Each row of numbers belongs to one of the things below and depends on some of the facts about them. Some rows are named. Which thing is each other row?

Facts:
{baklum,bogrik,dragupas,drezi,flupabrik,gitror,gubrem,kagreklu,kitis,litrun,plude,rize,tapan,vasol,vudrar} ψ zesan
{bifofum,kobur} ψ brivel
{bogrik,grupul,pali,teto} ψ dradavom
{bogrik,bradruguk,brivel,flenebek,flotris,grikar,kasu,kitis,kletror,litrun,lobuskul,rize,trufa,zefur,zudor} ψ trezu
{braklem,plopur} ψ pofik
{braklem,lipo,miklu,stosko} ψ drileser
{brasta,drezi,nirik,skuzosos} ψ nasiklo
{brebeskar,driskik,fluklokur,grikar,grudir,lesta,puski,rusko,skoram,trizos} ψ rarun
{brevis,brifam,datuk,drileser,drimuno,drutron,duban,dunil,fedim,feklin,fluklokur,gitror,grikar,grupul,kikano,litrun,nanuplen,nasiklo,nipa,novim,plibufan,plizes,puski,rarun,rize,teto,trezu,vivam,zaplozi,zesan} ψ gepiber
{brevis,vaveflan} ψ rize
{brivel,femor,flafol,grifla,kikano,plisuk,plizes,pofik,skuzosos,stenebrum} ψ fluklokur
{brivel,koroke,litrun,plaklamim,trufa} ψ kitis
{broflam} ψ plibufan
{dadran,dripul,plude,tutral} ψ brebeskar
{dadran} ψ flenebek
{dadran,lesevu,listu,nirik} ψ femor
{dadran} ψ duban
{dalas,plibufan} ψ nanuplen
{dilik,flalom,raguni} ψ lesta
{dradavom,kletruk,pekudris,riroli,tapan,zefur} ψ tutral
{dradavom,dripul,flotris,navu,tuso} ψ vivam
{drezi,rize} ψ tribrom
{driskik,drokon,kagreklu,kasu,klera,plibufan,plizes,voklor} ψ trizos
{flatuflil,ziba} ψ datuk
{flatuflil,listu} ψ lesevu
{fograk,plifle} ψ navu
{gefla,kobur} ψ flupabrik
{gefla,trusi} ψ bifofum
{gefla,lufle} ψ dilik
{gitror,grifla,plude} ψ baklum
{grifim} ψ zudor
{grikar} ψ skoram
{grudir,zefur} ψ manal
{grupul,manal,zudor} ψ plizes
{gubrem} ψ feklapor
{gugrubrok,pliris} ψ skuzosos
{keler} ψ grifla
{kizus,vaveflan} ψ miklu
{kledru,lobuskul} ψ tigen
{kledru,mufizim} ψ fograk
{kletruk} ψ pliris
{kobur,nopam} ψ dadran
{koroke} ψ litrun
{koroke} ψ bradruguk
{listu,pekudris,vidom} ψ lipo
{lobuskul} ψ braklem
{lobuskul} ψ fotror
{lobuskul} ψ plude
{loful} ψ brevis
{mufizim,plopur,raguni} ψ plaklamim
{nopam} ψ zaplozi
{novim} ψ tuso
{plefu} ψ sigites
{pliris} ψ rastak
{plizes,tigen} ψ dunil
{plude} ψ grevul
{pofik} ψ tido
{riroli} ψ bogrik
{steplok} ψ fedim
{steplok,zudor} ψ rusko
{stosko} ψ drokon
{stuplik} ψ mirar
{stuvok} ψ gada
{teto} ψ brokla
{teto} ψ sidres
{tigen} ψ voklor
{trusi} ψ plisuk
{tuso} ψ zekol
{verin} ψ gitror
{ziba} ψ kasu
Θ 945 <- baklum,braklem,drokon,drutron,duban,fedim,flatuflil,gada,grikar,klera,lipo,mirar,nipa,plifle,pliris,plisuk,pofik,puski,rastak,rize,stenebrum,tapan,teto,vidom,voklor
Θ 258 <- batrel,bifofum,brasta,brifam,broflam,dadran,datuk,drileser,feklin,flupabrik,gefla,gitror,grevul,grifim,grifla,grudir,gugrubrok,koroke,lesta,loful,lufle,manal,miklu,nanuplen,nasiklo,navu,novim,pali,riroli,sidres,skoram,tigen,trezu,trufa,zetrik
Θ 155 <- bogrik,flenebek,flotris,fograk,fotror,grupul,gubrem,kasu,keler,kletruk,listu,mufizim,nopam,pekudris,plefu,plibufan,plizes,plude,raguni,rarun,stuplik,trizos,trusi,tutral,vasol,vaveflan
Θ 42 <- bradruguk,brebeskar,brevis,brivel,dradavom,drezi,drimuno,flafol,fluklokur,gepiber,kledru,kletror,kobur,litrun,nagres,nirik,plaklamim,radudri,sigites,skuzosos,stosko,stuvok,tido,tribrom,verin,vivam,vudrar,zaplozi,zefur,zekol,ziba
Θ 262 <- brokla,dalas,dilik,dragupas,dripul,driskik,dunil,feklapor,femor,flalom,kagreklu,kikano,kitis,kizus,lesevu,lobuskul,plopur,rusko,steplok,tuso,zesan,zudor

Some things and their rows:
duban: [ -6  -6   3  -3   2 -12 -12   0   9  -3  -3   4  -4  -8   5   5   9 -13
  -1   5   6  10   0   0  -2  -2  -3  -2   1   2  -7  10   7   3  13  12
   2  -2  -5   0   1  -1   2  -6  -4   6  -5  -5   6  -4  11]
braklem: [ -8  -7   3  -4   2 -11 -12   3   9  -1   0  13  -3 -16   1   6   8 -12
   2   2   6   6   2  -2  -2  -1  -3   1   2  -6  -9  13   6   7  14  12
   0  -1  -6   4   3  -1   0  -4  -6   3  -5  -2   5  -3   8]
dalas: [-10  -6   1   2  -3 -18   3   2  -2  -8  -2  -9  -8   8  10   8  -7 -10
  -8  -2  -8   1  -1  -5   0 -11   4   2  -7   5   9 -10  13   3  -2   7
   8  -1  11  -7  16  -3  -9 -10   1  11   8  -4  11   2  10]
flatuflil: [-12  -7   8   3   6 -14  -7  -2  11  -5  -4   3   0  -8   0   3   6 -14
  -4   1   0   7  -2  -2  -5  -3   0  -1  -2  -2  -7   5   8  -1  10   4
   5  -2   0  -4   3  -3   4   0  -4   3  -4   3  10   0  20]
dadran: [  4   2  -8   5  -5  -5 -10  -2  -1   2   2   7  -3  -1   2   4  -2  10
   9  -3   2   7  -5 -13   0   0  -6   0   3   2   1   7   6   9   6   9
  12   3   6  -5   8   9   5   1 -10  11   5  -5   1  -6   0]
gubrem: [-10 -19   5   5  -5 -22 -23 -21   1  -9  15   6   0   1   5  -1  -5  -3
 -17 -10  -5  17  -6   9  -1  10  -2  -2  -2  -3  20  -2 -14  14  -4  -5
   2  39   5  -2  -3  13 -10   3  -2   1 -13 -19   1   6  -1]
dilik: [ -4 -14  -5 -17  13  -2   0   0  -6  -4  20 -17  -5  -6  12   2 -16  -3
  22   6   3   7   6  -7   5 -15   6  11   4  -2  13   8   4  11  -4  11
   0   8  -2  12  19  -8   1 -21  -5  18  -4  -5   3  -8  -1]
zefur: [ -4  -7   7  11  -2  -2   0   4   4  -4   9  -9  -2   2   5 -10   1  -2
  -9  -5  -8   7  -2  -8  -6  -2   1  -1   4  -3   5  -3   8   1   9  -6
   3   0   5  -4   0   3   1  -8  -2  -3   3   6  -6  -5   2]
fedim: [ -6  -7   3  -2   2 -13 -11  -1  10  -2  -4   4  -4  -5   8   6  10 -12
   0   4   3  10   0   0  -1  -1  -3  -3   1   4  -6  10   7   2  12  13
   4  -3  -5   1   1   0   1  -8  -5   5  -3  -7   8  -5  10]
flenebek: [ -6  -3  -4  -7   4  -8 -13  -3   7   0   4   5  -4  -1   9   4  -3  -2
   0 -11  -2   1   5  11   5   7   2   5   5   6   6   9   0  11   3   4
  -5  11   4  -7   1  10  -6  -4   1   9   3  -3  -8  -2   3]
femor: [ -6  -3  -4  -7  -5 -12  -1   7  -2  -6   7   2 -11  -4   0   1 -13 -11
  -4   3   2  -2   6  -7   0  -8   2   3  -4   1   5   2   8  13   2  12
   6   1   5   2  13  -2  -6 -10  -1  12   4  -4   1   3  -1]
drokon: [ -8  -8   3  -2   1 -11 -12   4  10   0  -4  12  -2 -12   3   7   8 -13
   1   3   4   7   1  -2  -5   1  -2   0  -1  -2  -7  11   8   7  12  13
   0  -2  -5   1   3  -2  -1  -5  -5   3  -3  -1   7  -3  11]
sigites: [ 18  -5  13 -36 -42   6 -12  -8  22   7  -1 -24 -11 -35  -2 -12 -28  13
 -22  -5  -8  38 -15  16 -13 -60  -9  43 -14  20  15  17 -11   5  28  31
 -37 -26   8 -15 -47   0  -4  20 -39 -19  33   5  19 -19 -50]
klera: [-10  -9   8   5   7 -15  -7  -3   9  -5  -5   1   0  -6   6   5   9 -13
  -3  -2  -2   8  -4  -1  -3  -4   0  -1  -1  -3  -5   4   7  -3  11   5
   4   0  -2  -3   4  -2   0  -2  -4   2  -5   0  13  -4  19]
riroli: [  0   3  -3  13  -2  -9  -6  -6  -1  -2   2   1  -1   2  -1   2  -3   9
   3  -6  -2   5  -7 -11   0  -3  -6   0   1   1   0   2   5   2   5   1
  15   6  11  -8  10   9   6   7  -9   9   5  -2   7  -3   8]
vudrar: [ -4 -11   8  13  -5  -5  -5  -1   2  -5  12  -8   0   1   6 -12   1  -3
 -12  -4  -9  11  -4  -8  -8  -1   0  -3   3  -5  10  -5   3   3   8  -8
   3   8   4  -3  -1   3  -1  -8  -4  -5  -2   1  -5  -4   2]
tigen: [  4   3  -7   6  -4  -6  -8   3  -2   1   3   9  -2  -4   3   8   2  10
   9  -9   1   4  -2 -10   2  -2  -8   1   4  -5  -3  10   5   8   9   9
   9   7   5  -1  11  12   1   2 -11   8   8  -8   3 -10  -4]
nopam: [-11  -4   1  -1   8 -12  -9  -6   7  -2   3   0  -2   2   8   3  -4  -3
  -3 -14  -6   1   1  11   4   5   2   6   2   5   7   3   1   4  -1  -4
  -1  12   8 -10   3   9  -4   0   0   8   4   3  -2  -1  12]
tapan: [-11  -8   8   4   6 -16  -8  -6   9  -7   1   0   0  -6   1   1   7 -14
  -6   1   3   9  -2  -1  -2  -4  -2  -4  -1  -2  -6   5   3  -3  10   4
   8   4   0  -2   2  -1   4  -1  -5   3  -6  -3  11  -1  18]
kasu: [ -7  -3  -3  -6   3  -9 -13  -3   7   1   1   6  -5   0   9   6  -3  -3
  -2 -11  -3   1   3  11   5   9   2   6   4   7   6   8   1  10   2   4
  -5  10   5  -7   2  11  -7  -3  -1   9   5  -2  -6  -2   4]
brokla: [  4   2 -13 -13 -12 -10  -5  11  -1   3  -8   0 -20  11  17  13  -2 -11
   1   8   2   1  10  -1   3  -3   3  -3   0  22   4   4  17  14   4  27
   3 -15   2  -4   9   3 -13 -25   4  17  12 -17  -2  -8 -10]

Name these rows:
No name comes twice in this set of rows, the named rows included.
[ -8  -4   5   3   5 -16  -6  -1  10  -3 -10  -3  -3   3  11   8  12 -14
  -3   2  -1  10  -2   2  -1  -4  -1  -5  -1   9  -6   3  10  -5  10   9
   6  -7  -1  -7   3   0   2  -8  -2   6   0  -5  13  -7  18] | teto
[ -1 -25  -3  -4 -29 -26 -27 -13 -12 -12  21  15 -12  -2   2  -3  -9 -10
 -21  12   9  24   0  -9  -8   4  -4 -11  -8  -5  26   1 -12  32  -2  18
   8  39  -3  14   1   6 -18 -16  -6   4 -20 -45   3   8 -29] | feklapor
[-16  -6   9   2   5 -12  -9   3  13  -4  -4  14   0 -17  -9   2   2 -16
  -5   1   0   0  -2  -5  -7  -1  -1   3  -5 -11  -9   6   9   4  11   2
   3  -3  -1  -3   5  -6   3   6  -6   1  -3  15   7   7  23] | vidom
[ -9  -9   0  -7  19  -5  -6  -6   4  -3  15  -8   4  -6  11   2  -6   1
  11 -19  -5   2   2  11   8  -1   3  11   7  -5   7   9  -3   3  -1  -5
  -5  20   4   0   8   6  -2  -2  -3   9   1   2  -1  -8  10] | raguni
[ -5  -6   3  -1   3 -13 -10   2   8  -3  -2   7  -3 -10   6   7  12 -12
   0   0   4   8   2   1  -2  -2  -4  -2   2  -3  -8  12   7   2  13  13
   1   0  -7   2   3   1  -1  -6  -6   3  -3  -8   8  -7   8] | voklor
[-11  -8   2   2   5 -15 -12 -11   5  -5   6   0  -1   2   7   1  -5  -4
  -7 -14  -7   5  -1  10   4   6   1   4   1   1  10   2  -4   6  -1  -5
   0  20   8  -8   1   9  -6   2   0   7  -1  -2  -1   1   9] | vasol
[  0  18  -1 -14   4  -7  -7  -2  15 -10  20   6 -17 -14 -22 -20  -3 -16
 -11  20  32   2  17   4   6   0  -3  -8  11  21 -24  34  -2   1  24  17
  17  -8   1   5 -10   8  20   0  -1  17  -9 -11 -17   6  -2] | rastak
[  0   1  -3  14  -2 -10  -6  -6  -1   1  -5  -1   0   7   6   8  -1   9
   4  -7  -8   7 -10 -13  -1  -3  -5   0  -1   3   3  -3   9   2   3   2
  13   1  11 -12  11   8   4   4  -7   8   8   0  10  -5  11] | broflam
[ -2  -6   7  13   1  -2   4  11   1 -10  15  -6   3  -7   9  -7  10  -1
  -9 -20 -10   0   2  -3   0  -8  -3  -2   8 -17  -2   2   6  -3  16  -6
   0   7   4   4   4   5  -8  -6  -7  -9   9   0  -4 -13  -6] | kledru
[ -3  -9   7   9   1   0  -1   1   4  -4  11 -11   0   0   8 -11  -1  -2
  -4  -3  -8   9  -2  -8  -6  -3   1   0   6  -4   8  -2   6   2   9  -7
   2   2   4  -2   0   1   2 -10  -4  -2   0   6  -6  -6   2] | kobur

Now the same things, written a new way:
Some things and their rows:
trizos: [-18   6  15  -4  -7  -5   5 -20 -22  22  -6  -7  16  10  -9  -5  11  16
   9  -7  -3  15 -40 -20 -23 -28]
voklor: [ -3  -4  17 -10  10 -15  27  -8 -22  27  19   9   3   0   0   5 -12  -8
  36   2  -5  -3 -33  -2 -18 -16]
plizes: [  7   0  -1  -6 -11  -6   2  -7 -15 -10  -7   5  36  17   4   6  -9  10
  17  11 -19  28 -45   1  -4   4]
grupul: [  9   0 -14   0 -10  -1   4  -4  12  -9  -1 -11  16  12   6   3   8   4
  -2  -3 -22  15 -21  -2   2  14]
rarun: [ -7   5   0   5 -22  -2 -11  -7  18 -13   8 -29   8  19 -13  -8   5  26
  -9 -10 -21  50 -30 -19  -2   8]
drokon: [ -5  -4  15  -9  11 -12  25  -8 -21  21  22  11   3   0   1   9 -11 -11
  35   3  -6  -4 -32  -4 -18 -14]
lesta: [-26   8  20   8  -1 -10 -11  -1  -3  16 -14  -9   2   3 -22 -15   6  21
 -14 -10   8   3  15 -20  -4 -22]
rusko: [-19  11   4  -2  -9   2 -21  -5   3  31   0   2 -22  13 -15 -11   7  16
 -16  -1  22   4  -6 -23  -9 -14]
drimuno: [  5   1   2   4 -16  -2  -1  -2  -1 -17  27 -13 -12  -7   0   0  -8   6
  -1  -1 -19  44   2   6  10  26]
plopur: [ -1   4 -11  -6  -5   4  -5   5  -4  19  -3   3 -16   2   1   7   1 -16
  -8  11   7 -12   1  -4   2  -1]
baklum: [  8 -13   5  -7   5  15   2   1  17 -29  -9 -37 -29   7 -14 -10   2  -5
  27  -6  31 -19   8  10 -11 -12]
ziba: [ -1   2  -9   2   2   2   3  -5 -26  10   6   6 -11 -14   5   1   0  -5
  -2  -2   3   4  15   7   0   1]
tutral: [  4   0 -31  -1   1   4  -2 -16  21   2 -13  17  13  18   9   2  24   6
  -6  -9  -4 -28   2  -4  -8  12]
feklin: [  1   0  34   4 -11 -12  -2   5  25 -26  17 -13  14  -2  -7  -1  -3   8
   1   4 -31  22  -2   0  12  17]
nasiklo: [  4  -1  29   5 -13 -14  -2   7  23 -24  11 -14  13   0  -9  -1  -9   7
   2   4 -30  25   1   2  12  18]
brasta: [ -3   1  16   2   4 -10   1   5  -1  -1 -16   2  15  -3  -4   1   1  -1
   0   3  -5 -15  16   2   5  -5]
dalas: [  1   3  -4  -8  -7  -1  -1   2   1  25   2   1 -16   1   2   4   3 -12
  -4  10   3 -12  -4  -3   0   1]
stenebrum: [  4  -5 -36  -2  11  -2 -14   8 -13 -10 -19  32  14  34  -6  -7 -28  14
  18  11  23  15  -7   3  -2   4]
keler: [  3   0 -26  -1  -1   4   4  -2  -9   5 -20  -5  15   9   5   6   8  -3
  -3  -2  -4  -3 -11  -2  -2  -3]
sigites: [ -1   1 -14   2   2   0   6  -2 -26  17   0  -2 -15 -11   3   2   2  -8
  -4  -4   4   3  23   7   1   3]
rize: [  8  -9  16   0   4  11   5   8  25 -26  20 -20 -15  -5   0  -7 -11   6
   7 -10  11   9 -19   2   0  -7]

Name these rows:
No name comes twice in this set of rows, the named rows included.
[  2   4 -30  -9  -4   3 -29   5 -16   0 -28  38  11  31  -3  -2 -21   9
   5  27  26   6 -10   4   3   6] | femor
[  1   3   8  -5  -1   8  -5   5   6  17   8  12 -12  -7   9   2   1  -7
 -14   6  13 -14 -15  -3   2 -10] | lobuskul
[ -1   0 -23   1   3   8   8  -1  -7  -5 -13 -10  15   6   6  10  13 -14
  -5  -2  -8  -4 -10  -5  -2   0] | vaveflan
[ -3   2  19   2   4 -10   3   1   2   2  -7  13  20  -7  -1   2   0   3
  -1   2  -6 -17  10   0   3  -8] | manal
[ 13   1   1   4 -17  -6  -6  -9  17  -8  29   3 -12  -4   5  -4  -1  18
  -2  -6 -21  31   8   9   8  35] | vivam
[  9  -2  32   3  -5  16  -5   2  -1 -27  16 -17 -15 -29   8  -9  -7   8
  -7  -7  14  21  -8  12   5 -11] | litrun
[  8   4 -13  -8  -5  -4  -5  -5  20  35   1  20 -15   5   8   0   9   2
  -7   4   2 -24   4   0   1  11] | tuso
[  4  -4   3  -1  -3  12   0  -5 -17 -11  -7 -20 -22 -15  -2  -5   6  -5
   6  -2  16  -1  21  15  -3  -3] | drezi
[ -1   1  45   5  14   3   0  12   8  -6  -1  17  22 -26  11  -8  -7  10
 -17  -4   8 -15 -10   1   8 -32] | trufa
[-15   8  23 -11 -11  -5  -5 -12 -14  35  10   6 -15   4  -9  -3   3   4
   5   8  11   0 -26 -14 -15 -19] | driskik
[  1   1  27   3  -8 -13   0   4  20 -15   8  -6  15  -4  -6   0  -4   6
   0   2 -25  10   3   0   9  12] | novim
[ -7  -1  -4   5  -2  -4  -5   1  19  -4  21 -11 -13  19 -17 -11 -11  19
   4 -11  -2  34 -11 -17  -3   6] | puski
[  4   1 -25  -1   1   0 -16   0 -37  -6 -23  25   9  10   0  -3 -17   8
   6  12  18  20  15  14   1   8] | skuzosos
[  7 -11  -6  -4   9   9   3  -4  24 -17   2 -11 -17  11  -5  -7   6  -2
  18  -8  19 -26  10   4 -10  -1] | tapan

The same things again, as new rows of numbers:
Known rows:
sigites: [-10 -16   2 -23  46  20   9  27 -12  -9  31 -28 -15 -12  11  10 -18   3
  31  20 -25  32  -7  49 -13 -15  12]
tido: [ -9 -18   2 -21  44  19   9  27 -12  -8  30 -30 -17 -12  12   8 -16   6
  31  21 -25  33  -7  50 -14 -16  11]
kledru: [ -1 -14  -3 -19  35  17  13  24 -23  -7  29 -19  -3 -12  21   9  -6  -5
  26  26 -30  18  -7  23 -10 -18  15]
keler: [  4 -25  10 -27  27  11   9  20 -17 -11  17 -21   9   4  10   9 -17   3
  17  25 -29  35  -1  18 -10 -22  11]
lufle: [ -2 -20   2 -15  30  22  17   8 -20 -23  22 -11  17 -10  19  14  -9   4
  21  15 -24  31 -11  21 -10 -18   1]
broflam: [ -2 -18  -1 -13  32  22  17  11 -20 -22  21  -6  19  -8  22  13 -12   4
  17  21 -22  30 -12  24 -13 -21   2]
kasu: [ 13 -27   7 -24  39   2  -2  22 -15 -10  16  19  15   2  24  16 -25   4
   2  44 -30  17   5  31  -7 -26  14]
grupul: [  7 -24   5 -38  23  16  18  29  -8 -11  22 -12   1   3   7  12 -14  -3
   7  41 -13  37   1  10 -11 -14  11]
braklem: [-17 -30  19 -22  20  25  12  14 -18 -11  14 -24   5  -5  39  18 -16  -4
  24  11 -28  16 -18  18   5 -18   6]
nanuplen: [  1 -21  -8 -26  18  31  39  21   2 -16  21   4   3 -10  14  10 -14  -4
   2  41   4  33  -8  17 -12  -1  -2]
plopur: [  1 -10  12 -20  33  12  15  18 -16 -11  30 -23   8  -1  21  21  -9  12
  18  17 -36  26 -11  23   7 -11  12]
kitis: [ 36  -7   5 -22  46  -2  10  -2 -11   7  15   1  -2  -7  21  32 -22  20
   8  10 -39   9   3  18  -2 -14   0]
pliris: [-11 -18  15 -18  27  14   7  19 -15 -18  23 -24  -2   2  29  10 -17  -2
  22  21 -25  24 -18  16 -10 -19   4]
grikar: [ -8 -22  15 -21  27   9   9  10  11 -12  19   2 -10  -7  22  13 -18  -5
   8  25 -14  25   0   3  -6  -2   1]
rarun: [-13 -34   9 -30  21  16  21  20  17   0  21   3  -2  -1  -3   1 -21  -3
  -4  34  -1  51  19  -7  -9   8  15]
puski: [-20 -25  15 -19  21  16  15  16   9  -9  23  -6 -11  -1  19   2 -22  -6
   7  27  -4  33  -2  -2  -9   3   4]
kizus: [ -1 -11  12 -21  34  16  16  20 -17  -9  31 -22   9  -2  23  22 -10  12
  17  18 -35  26 -11  22   7 -10  14]
kikano: [  7  -9   0 -19  15   2  36  30  11  -8  25 -24  -5   5  17   6 -10  10
   3  37 -24  30 -15  23   2   0   4]
flatuflil: [-11 -20  15 -18  27  17   7  18 -16 -18  24 -20  -3   0  29  11 -17  -5
  21  20 -23  21 -15  14  -7 -18   5]
feklapor: [ -6 -10  15 -22  46  17  11  24 -10 -13  37 -28  -5   1  11  20 -24  21
  21  15 -26  41 -10  46  -2  -9  12]
lipo: [-20 -34  19 -25  19  30  14  16 -24  -9  15 -26   9  -7  42  19 -13  -7
  25   8 -27  15 -18  14   7 -18   8]

Name these rows:
No name comes twice in this set of rows, the named rows included.
[  6 -16  -6  -2  16   2  25  10  -8 -21   9 -23  16   0  19  -3 -11   9
  18  19 -35  30 -19  28 -15 -19  -9] | grifla
[ 26 -23   7 -40  37   0   4   6  -4 -15   9   5   1  -7  14  31  -8   2
  10  26 -36  23   8  17  -3 -21   2] | flenebek
[-17 -12  19  -8  40   4   4   8   1  -7  37  -9  10  -2  11  10 -13  15
  12   8 -34  41   8   4   3   4  19] | rusko
[ 17 -17  -5  -5  37  20  14  -2 -34   4  13  -9  15  -6  15   6 -35  16
  15   5 -17  22  -3  13 -28 -24  -3] | flupabrik
[ 15 -13 -10 -13  41  15  10  14 -32  19  21 -17  -7 -10  16   3 -29   6
  20  14 -24  12   1  16 -24 -20  11] | vudrar
[  1 -29  10 -30  24  17  12  20 -22 -11  17 -24  12   2  14  13 -11   0
  19  19 -33  33  -4  14  -5 -23  12] | listu
[ -9 -14  16 -21  30  15   4  19 -19 -21  29 -23  -1   4  28  12 -15  -6
  24  24 -22  24 -17   8 -10 -18   6] | plifle
[  3 -10   1 -30  22  18  35  32   6  -4  34  -9  -8  -1  16  16 -14   5
   0  42  -6  30  -8  16   1   7  10] | dunil
[  9   6  -6 -24  42  14   6  26 -34 -24  46 -21  -5  -5  10  15   8 -12
  31  36 -28  23  -8  -2 -20 -21  15] | dradavom
[ -9 -33   4 -21  23  36  28   6 -25 -15  13 -13  25 -18  31  23  -5   2
  23   4 -27  21 -14  23   3 -18   5] | miklu

